Here is a tiny trained network, its code and every weight. The questions are about switching its units off for an input and a target symbol, where a switched-off unit gives its printed mean instead of its output.

import numpy as np


def w(rows, s, z=0):
    codes = np.array(rows[::2]) - 128.0
    scale = np.full(codes.shape[1], s)
    scale[-1] = z or s
    return codes * scale


def f(y):
    return np.maximum(y, 0)


def softmax(a):
    e = np.exp(a - a.max(-1, keepdims=True))
    return e / e.sum(-1, keepdims=True)


def log_softmax(a):
    a = a - a.max(-1, keepdims=True)
    return a - np.log(np.exp(a).sum(-1, keepdims=True))


def net(x, mask):
    ids = ['βγζηθλμξπστφψω'.index(c) for c in x.split()]
    T = len(ids)
    res = E[ids] + P[:T]
    u = 0
    for l in range(2):
        q, k, v = (res @ M[l].T for M in (Q, K, V))
        z = softmax(np.where(np.tri(T) > 0, q @ k.T / 3**0.5, -1e9)) @ v
        res = res + np.where(mask[u], z, O[l][:, -1]) @ O[l][:, :-1]
        u += 1
        y = f(res @ A[l][:, :-1].T + A[l][:, -1])
        res = res + np.where(mask[u : u + 8], y, B[l][:, -1]) @ B[l][:, :-1]
        u += 8
    return log_softmax(res[-1] @ U[:, :-1].T + U[:, -1])


Q, K, V, O, A, B = {}, {}, {}, {}, {}, {}
E = w([
[165,141,125,100,102,134,109],'β',
[177,131,132,101,98,126,100],'γ',
[162,144,126,105,109,134,103],'ζ',
[196,123,109,98,85,151,81],'η',
[142,160,139,118,111,152,109],'θ',
[155,98,112,53,122,95,111],'λ',
[217,66,130,120,117,128,32],'μ',
[136,110,138,117,135,200,78],'ξ',
[162,85,76,109,170,161,158],'π',
[150,172,91,69,97,22,187],'σ',
[163,227,124,103,93,114,9],'τ',
[185,104,77,156,142,135,163],'φ',
[135,106,147,138,248,72,81],'ψ',
[15,231,100,178,93,120,189],'ω',
],0.017)
P = w([
[185,132,223,109,116,163,172],'0',
[82,8,156,176,94,105,134],'1',
[176,103,176,88,150,182,159],'2',
[75,15,120,177,112,105,98],'3',
[163,115,154,100,197,194,112],'4',
[77,85,48,160,68,131,134],'5',
[155,133,113,109,216,209,94],'6',
[68,54,45,188,132,88,78],'7',
[154,159,72,126,235,208,72],'8',
[110,40,32,194,98,85,110],'9',
],0.011)
Q[0] = w([
[90,76,66,160,99,140,141],'L0H0',
[127,255,107,132,139,103,212],'L0H0',
[140,93,66,188,125,123,81],'L0H0',
],0.0087)
K[0] = w([
[142,207,77,151,239,138,133],'L0H0',
[113,126,173,167,67,99,148],'L0H0',
[111,216,1,201,174,118,58],'L0H0',
],0.0072)
V[0] = w([
[217,105,129,99,141,254,174],'L0H0',
[94,94,69,88,147,194,79],'L0H0',
[192,113,133,104,113,147,143],'L0H0',
],0.0078)
O[0] = w([
[187,20,159,118,97,176,170,255],'L0H0',
[153,92,44,130,207,146,88,201],'L0H0',
[160,104,142,115,140,2,186,183],'L0H0',
],0.0083,0.0078)
A[0] = w([
[153,121,150,80,237,189,142,183],'L0N0',
[124,130,81,119,126,1,163,253],'L0N1',
[207,172,160,165,91,179,94,172],'L0N2',
[58,166,103,214,62,140,143,228],'L0N3',
[194,128,44,244,125,96,145,202],'L0N4',
[126,138,113,130,65,82,90,205],'L0N5',
[167,136,137,137,157,147,167,187],'L0N6',
[161,124,109,189,123,96,193,109],'L0N7',
],0.0085,0.0026)
B[0] = w([
[179,187,109,17,139,87,44,254],'L0N0',
[196,163,168,253,134,196,28,164],'L0N1',
[88,226,190,134,77,132,89,197],'L0N2',
[121,130,147,134,191,220,135,153],'L0N3',
[96,92,102,95,254,81,112,223],'L0N4',
[157,20,117,232,12,170,103,158],'L0N5',
[84,244,158,16,145,73,171,181],'L0N6',
[135,145,45,149,168,162,159,152],'L0N7',
],0.006,0.0089)
Q[1] = w([
[96,254,124,72,194,75,171],'L1H0',
[218,199,192,36,127,68,164],'L1H0',
[4,206,203,129,110,14,130],'L1H0',
],0.0064)
K[1] = w([
[56,61,190,98,40,67,171],'L1H0',
[183,6,212,97,49,148,111],'L1H0',
[99,111,253,93,114,146,243],'L1H0',
],0.0058)
V[1] = w([
[152,153,91,168,94,158,146],'L1H0',
[169,141,152,120,80,124,36],'L1H0',
[137,130,134,134,49,255,101],'L1H0',
],0.0091)
O[1] = w([
[247,147,97,147,125,133,94,75],'L1H0',
[148,127,135,129,137,35,81,254],'L1H0',
[86,137,70,109,89,105,98,158],'L1H0',
],0.014,0.0085)
A[1] = w([
[65,11,100,177,106,99,210,177],'L1N0',
[173,154,116,92,62,133,190,72],'L1N1',
[181,120,101,100,136,42,96,201],'L1N2',
[105,33,42,112,179,86,174,129],'L1N3',
[198,91,178,95,55,188,97,132],'L1N4',
[49,254,139,132,181,149,140,148],'L1N5',
[146,183,52,70,116,136,161,53],'L1N6',
[96,208,150,157,85,58,84,253],'L1N7',
],0.0071,0.0026)
B[1] = w([
[97,180,192,119,123,166,121,167],'L1N0',
[45,91,105,103,159,81,106,133],'L1N1',
[137,141,166,116,106,141,152,252],'L1N2',
[100,109,171,90,40,144,119,193],'L1N3',
[154,139,96,147,160,197,129,164],'L1N4',
[199,169,96,48,95,87,139,141],'L1N5',
[112,158,208,204,168,95,122,145],'L1N6',
[124,71,108,92,254,133,230,175],'L1N7',
],0.0085,0.018)
U = w([
[191,187,147,52,113,166,79,92],'β',
[2,121,142,77,56,127,83,131],'γ',
[97,51,35,120,140,63,130,147],'ζ',
[193,105,103,148,109,135,117,179],'η',
[56,158,191,179,190,126,100,197],'θ',
[70,94,133,70,128,168,153,3],'λ',
[121,134,128,113,122,132,126,31],'μ',
[135,138,143,123,104,127,128,89],'ξ',
[165,112,143,146,159,205,139,151],'π',
[176,180,153,21,115,110,217,176],'σ',
[118,146,144,116,122,132,128,25],'τ',
[104,104,33,108,125,186,94,195],'φ',
[142,141,185,155,76,103,100,133],'ψ',
[118,135,129,107,111,129,136,58],'ω',
],0.0083,0.004)

Each question gives the input, a string of symbols that net reads in full, and the target symbol t.
The units are the heads (3 rows each of Q, K, V and O) and the neurons (one row each of A and B). Each row of codes is followed by its name. A weight is (code - 128) times the scale printed after its matrix; where a second scale follows, it is the last column's (O, A, B and U).
mask holds one flag per unit, layer by layer, with each layer's heads first. A switched-off unit (its flag False) gives its mean, the last column of its rows in O or B, instead of its output. The means were averaged over made-up inputs and are rounded, as every weight is.
A unit's drop is (log p(t) with every unit on - log p(t) with that unit switched off) / (log p(t) with every unit on - log p(t) with every unit switched off).
The circuit of an input: a set's keep is (log p(t) with only the set's units on - log p(t) with every unit switched off) / (log p(t) with every unit on - log p(t) with every unit switched off). Starting from the 12 units with the biggest drops (on a tie, the unit counted first), units are removed one at a time, each time the one whose removal leaves the highest keep (on an exact tie, the one counted first), for as long as the keep stays at least 0.8.
circuit, biggest first: the units of the circuit, biggest drop first
unit that matters most: the unit with the biggest drop
top k neurons: the k neurons with the biggest drops, biggest first
k most important neurons of layer l: the k neurons of layer l with the biggest drops, biggest first
input λ ξ η ψ φ ξ φ μ τ, target σ: circuit, biggest first => [L1N7; L1N5; L0N2]
input λ μ η η ξ ξ ξ θ, target γ: unit that matters most => L0N0
input ξ ξ μ λ, target γ: top 2 neurons => [L0N0; L1N3]
input ξ τ μ η π φ λ λ η τ, target ζ: circuit, biggest first => [L1N7; L1N0]
input η φ ξ ω η μ η σ φ μ, target π: top 2 neurons => [L0N0; L0N4]
input μ φ ξ ξ π ξ, target λ: circuit, biggest first => [L1H0; L0N0; L0H0; L0N1]
input η ξ ξ ξ ξ η τ, target σ: top 3 neurons => [L1N7; L0N2; L1N5]
input η π ξ θ ω φ ξ ξ η λ, target γ: circuit, biggest first => [L1N3; L1N7]
input λ η ψ μ, target θ: circuit, biggest first => [L1H0; L0N0]
input φ σ ψ ζ, target θ: top 2 neurons => [L0N0; L0N5]
input μ η μ ξ θ φ, target π: circuit, biggest first => [L1H0; L0N4; L0N7]
input ξ ζ τ φ ω ω μ ξ, target φ: circuit, biggest first => [L1H0; L0H0; L0N3]
input ξ ξ ω ξ ξ ω η μ φ ω, target φ: circuit, biggest first => [L0H0; L1H0; L0N3]
input λ ξ ξ η, target γ: circuit, biggest first => [L0N0; L1H0; L1N3; L1N0]
input τ μ ξ σ ξ γ ξ ψ, target θ: top 2 neurons => [L0N1; L0N6]
input ψ ξ τ ξ ξ ψ ξ η ψ, target β: circuit, biggest first => [L0N0]
input π φ ξ ξ, target π: circuit, biggest first => [L0N7; L1H0; L0N4]
input ξ ξ φ ξ ψ, target σ: top 2 neurons => [L0N0; L0N6]
input φ ξ τ η, target ζ: top 2 neurons => [L1N7; L0N4]
input λ μ ξ ξ ξ λ μ τ ω, target σ: 2 most important neurons of layer 1 => [L1N5; L1N4]
input σ ξ μ ξ φ η, target π: most important neuron of layer 0 => [L0N0]
input ξ μ η γ μ μ ξ ζ, target γ: 2 most important neurons of layer 1 => [L1N3; L1N7]
input η μ ξ λ μ ξ ψ, target σ: 2 most important neurons of layer 0 => [L0N0; L0N6]
input ξ φ ξ φ μ, target σ: top 2 neurons => [L0N0; L1N2]
input η ξ η μ, target γ: top 2 neurons => [L1N3; L1N0]
input ξ ξ μ ξ ξ ξ, target γ: top 3 neurons => [L0N0; L1N3; L1N7]
input σ φ ξ σ μ τ ξ ψ ξ τ, target θ: top neuron => [L0N5]
input ξ τ μ ξ, target ζ: 3 most important neurons of layer 0 => [L0N4; L0N5; L0N6]
input φ ω μ η ω μ η ξ ξ ζ, target γ: 2 most important neurons of layer 1 => [L1N3; L1N0]
